Below are the code and all the weights of a small trained network. Each question names an input and a class and asks about switching units off, where a switched-off unit gives its printed mean instead of its output.

import numpy as np


def w(rows, s, z=0):
    codes = np.array(rows[::2]) - 128.0
    scale = np.full(codes.shape[1], s)
    scale[-1] = z or s
    return codes * scale


def f(y):
    return y / 2 * (1 + np.tanh(0.7978845608 * (y + 0.044715 * y**3)))


def log_softmax(a):
    a = a - a.max(-1, keepdims=True)
    return a - np.log(np.exp(a).sum(-1, keepdims=True))


def net(x, mask):
    res = np.array(x, float).reshape(1, 8) / 4 @ E
    y = f(res @ A[0][:, :-1].T + A[0][:, -1])
    res = res + np.where(mask, y, B[0][:, -1]) @ B[0][:, :-1]
    return log_softmax(res[-1] @ U[:, :-1].T + U[:, -1])


A, B = {}, {}
E = w([
[129,177,173,116,173,210],'x0',
[192,101,80,112,216,111],'x1',
[131,128,128,128,129,128],'x2',
[127,129,130,128,128,128],'x3',
[106,239,118,107,171,76],'x4',
[50,109,68,115,149,145],'x5',
[92,88,206,107,163,97],'x6',
[134,128,134,1,92,132],'x7',
],0.0095)
A[0] = w([
[135,156,162,130,170,192,23],'neuron 0',
[157,167,75,130,88,127,222],'neuron 1',
[101,163,130,151,48,166,102],'neuron 2',
[139,118,136,191,165,112,78],'neuron 3',
[150,92,122,135,107,155,101],'neuron 4',
[132,89,123,141,127,156,62],'neuron 5',
[113,124,131,187,146,126,30],'neuron 6',
[142,134,114,49,112,142,23],'neuron 7',
[164,105,110,90,161,115,61],'neuron 8',
[146,124,132,68,104,127,68],'neuron 9',
[107,78,175,133,130,128,105],'neuron 10',
[111,127,163,111,173,73,122],'neuron 11',
[96,142,154,153,90,135,51],'neuron 12',
[247,177,202,134,113,121,143],'neuron 13',
[128,122,119,91,106,100,100],'neuron 14',
[182,82,93,127,139,169,127],'neuron 15',
[100,122,129,203,150,113,29],'neuron 16',
[128,101,117,130,104,55,102],'neuron 17',
[108,105,94,149,93,89,120],'neuron 18',
[184,138,89,120,189,117,61],'neuron 19',
[138,159,143,108,141,226,132],'neuron 20',
[103,192,116,104,134,98,53],'neuron 21',
[122,207,121,119,160,100,75],'neuron 22',
[132,143,105,167,139,152,138],'neuron 23',
[68,125,80,120,157,144,206],'neuron 24',
[104,138,186,101,182,178,131],'neuron 25',
[87,118,100,88,136,136,111],'neuron 26',
[163,84,116,129,198,124,77],'neuron 27',
[141,84,126,116,106,186,90],'neuron 28',
[69,110,91,121,148,150,58],'neuron 29',
[70,145,178,136,64,138,82],'neuron 30',
[105,145,142,139,80,120,52],'neuron 31',
[119,135,133,182,144,112,57],'neuron 32',
[85,117,179,141,151,118,172],'neuron 33',
[115,107,171,120,153,86,217],'neuron 34',
[129,69,145,143,119,164,27],'neuron 35',
[121,125,131,71,112,136,73],'neuron 36',
[196,135,171,138,82,63,116],'neuron 37',
[128,145,148,127,160,206,1],'neuron 38',
[169,159,88,148,104,158,210],'neuron 39',
[123,163,118,129,140,105,79],'neuron 40',
[143,87,132,132,111,167,54],'neuron 41',
[135,122,134,77,116,121,84],'neuron 42',
],0.015,0.0078)
B[0] = w([
[157,106,71,165,176,57,168],'neuron 0',
[127,115,94,86,66,146,224],'neuron 1',
[136,179,134,43,164,112,209],'neuron 2',
[186,157,157,175,108,223,184],'neuron 3',
[100,130,146,137,122,83,165],'neuron 4',
[105,158,172,162,97,82,147],'neuron 5',
[164,145,159,189,143,179,155],'neuron 6',
[191,139,185,217,108,191,159],'neuron 7',
[177,174,175,87,180,148,150],'neuron 8',
[205,146,170,246,139,219,156],'neuron 9',
[111,166,122,82,51,112,184],'neuron 10',
[144,150,115,107,24,115,187],'neuron 11',
[183,194,168,79,200,121,157],'neuron 12',
[7,76,139,133,177,166,254],'neuron 13',
[177,91,115,202,158,167,147],'neuron 14',
[94,179,146,89,85,82,197],'neuron 15',
[201,120,174,190,130,179,178],'neuron 16',
[189,75,2,158,193,76,182],'neuron 17',
[148,125,79,136,207,132,187],'neuron 18',
[134,194,180,55,164,90,178],'neuron 19',
[185,57,20,156,159,76,225],'neuron 20',
[117,123,184,199,64,46,177],'neuron 21',
[77,121,155,195,45,45,197],'neuron 22',
[152,133,110,118,83,159,176],'neuron 23',
[45,102,168,108,144,174,233],'neuron 24',
[143,69,81,118,111,121,216],'neuron 25',
[78,132,130,154,175,170,163],'neuron 26',
[164,218,173,30,190,103,183],'neuron 27',
[65,167,152,191,58,61,179],'neuron 28',
[54,132,169,159,225,138,160],'neuron 29',
[190,204,142,58,249,103,215],'neuron 30',
[160,161,136,107,185,91,148],'neuron 31',
[195,126,155,193,96,164,156],'neuron 32',
[146,134,55,79,61,168,214],'neuron 33',
[98,102,58,57,11,187,223],'neuron 34',
[135,135,174,146,89,57,165],'neuron 35',
[188,172,118,224,127,195,154],'neuron 36',
[36,94,124,142,205,152,198],'neuron 37',
[151,121,64,179,189,91,158],'neuron 38',
[133,78,121,40,42,186,221],'neuron 39',
[140,121,158,152,90,92,144],'neuron 40',
[101,141,179,197,95,34,156],'neuron 41',
[203,169,149,200,122,179,148],'neuron 42',
],0.0076,0.0093)
U = w([
[188,146,179,214,128,210,90],'0',
[147,209,173,60,189,89,102],'1',
[81,136,184,185,71,15,83],'2',
[153,62,19,167,180,78,87],'3',
[101,120,124,111,112,155,246],'4',
[109,117,107,74,58,175,103],'5',
[12,88,160,148,194,180,90],'6',
[113,114,128,116,114,138,236],'7',
],0.011,0.014)

Each question gives the input, the list of numbers given to net, and the class t.
The units are the neurons (one row each of A and B). Each row of codes is followed by its name. A weight is (code - 128) times the scale printed after its matrix; where a second scale follows, it is the last column's (A, B and U).
mask holds one flag per neuron, in row order. A switched-off neuron (its flag False) gives its mean, the last column of its row in B, instead of its output. The means were averaged over made-up inputs and are rounded, as every weight is.
A unit's drop is (log p(t) with every unit on - log p(t) with that unit switched off) / (log p(t) with every unit on - log p(t) with every unit switched off).
The circuit of an input: a set's keep is (log p(t) with only the set's units on - log p(t) with every unit switched off) / (log p(t) with every unit on - log p(t) with every unit switched off). Starting from the 12 units with the biggest drops (on a tie, the unit counted first), units are removed one at a time, each time the one whose removal leaves the highest keep (on an exact tie, the one counted first), for as long as the keep stays at least 0.8.
units of the circuit, in order: the units of the circuit, biggest drop first
unit that matters most: the unit with the biggest drop
top k neurons: the k neurons with the biggest drops, biggest first
input [7,-7,-1,7,7,2,8,-6], class 5: units of the circuit, in order : [neuron 33]
input [-6,8,-2,-5,-3,-5,-5,-3], class 1: units of the circuit, in order : [neuron 27; neuron 19]
input [-6,-7,-7,-5,6,3,-2,-1], class 1: units of the circuit, in order : [neuron 30; neuron 2]
input [-4,0,-4,6,-4,6,4,-1], class 6: top 3 neurons : [neuron 29; neuron 24; neuron 20]
input [-2,-2,7,-6,-8,-1,4,-7], class 2: top 3 neurons : [neuron 35; neuron 41; neuron 10]
input [5,3,7,-1,-3,8,8,-5], class 5: units of the circuit, in order : [neuron 33; neuron 34]
input [-4,-8,7,4,-7,8,0,-6], class 1: units of the circuit, in order : [neuron 30; neuron 2; neuron 12]
input [6,6,4,2,-6,-1,7,-1], class 5: units of the circuit, in order : [neuron 34; neuron 10]
input [7,-5,5,2,2,-6,-3,-5], class 3: units of the circuit, in order : [neuron 20; neuron 0]
input [-7,-2,-1,-2,-2,-8,-3,7], class 6: units of the circuit, in order : [neuron 37; neuron 13]
input [7,-4,-5,-6,-5,-3,-3,4], class 3: units of the circuit, in order : [neuron 20; neuron 38]
input [-1,6,5,3,-5,-3,3,4], class 1: units of the circuit, in order : [neuron 27; neuron 8]
input [-6,4,-7,3,-5,-1,-6,-6], class 4: top 2 neurons : [neuron 15; neuron 39]
input [6,1,-4,-4,7,2,-1,-2], class 2: units of the circuit, in order : [neuron 22]
input [-3,-4,5,0,5,-2,6,-3], class 5: units of the circuit, in order : [neuron 34; neuron 33]
input [3,-1,1,-7,2,-6,2,7], class 0: units of the circuit, in order : [neuron 9; neuron 7]
input [6,4,-5,-5,1,-2,0,-5], class 3: units of the circuit, in order : [neuron 0; neuron 20]
input [4,2,0,6,7,-5,-8,-4], class 5: top 4 neurons : [neuron 39; neuron 1; neuron 23; neuron 28]
input [7,1,-1,4,6,4,1,-6], class 3: top 2 neurons : [neuron 0; neuron 20]
input [-8,-3,-2,8,-1,-7,2,4], class 3: unit that matters most : neuron 17
input [8,-7,-4,4,6,0,2,4], class 3: top 2 neurons : [neuron 20; neuron 25]
input [-7,-7,-5,5,7,4,2,-4], class 1: top 2 neurons : [neuron 30; neuron 12]
input [6,-7,7,-4,5,-1,-2,1], class 1: top 2 neurons : [neuron 30; neuron 2]
input [8,-5,-2,-4,7,4,8,2], class 3: top 3 neurons : [neuron 20; neuron 25; neuron 0]
input [4,5,-6,1,7,2,-5,4], class 2: top 2 neurons : [neuron 22; neuron 21]
input [2,-5,3,4,3,-3,8,5], class 5: top 2 neurons : [neuron 34; neuron 33]
input [-2,6,-8,1,-3,5,-7,-4], class 4: unit that matters most : neuron 34
input [6,-5,5,1,0,8,4,-8], class 0: top 2 neurons : [neuron 16; neuron 13]
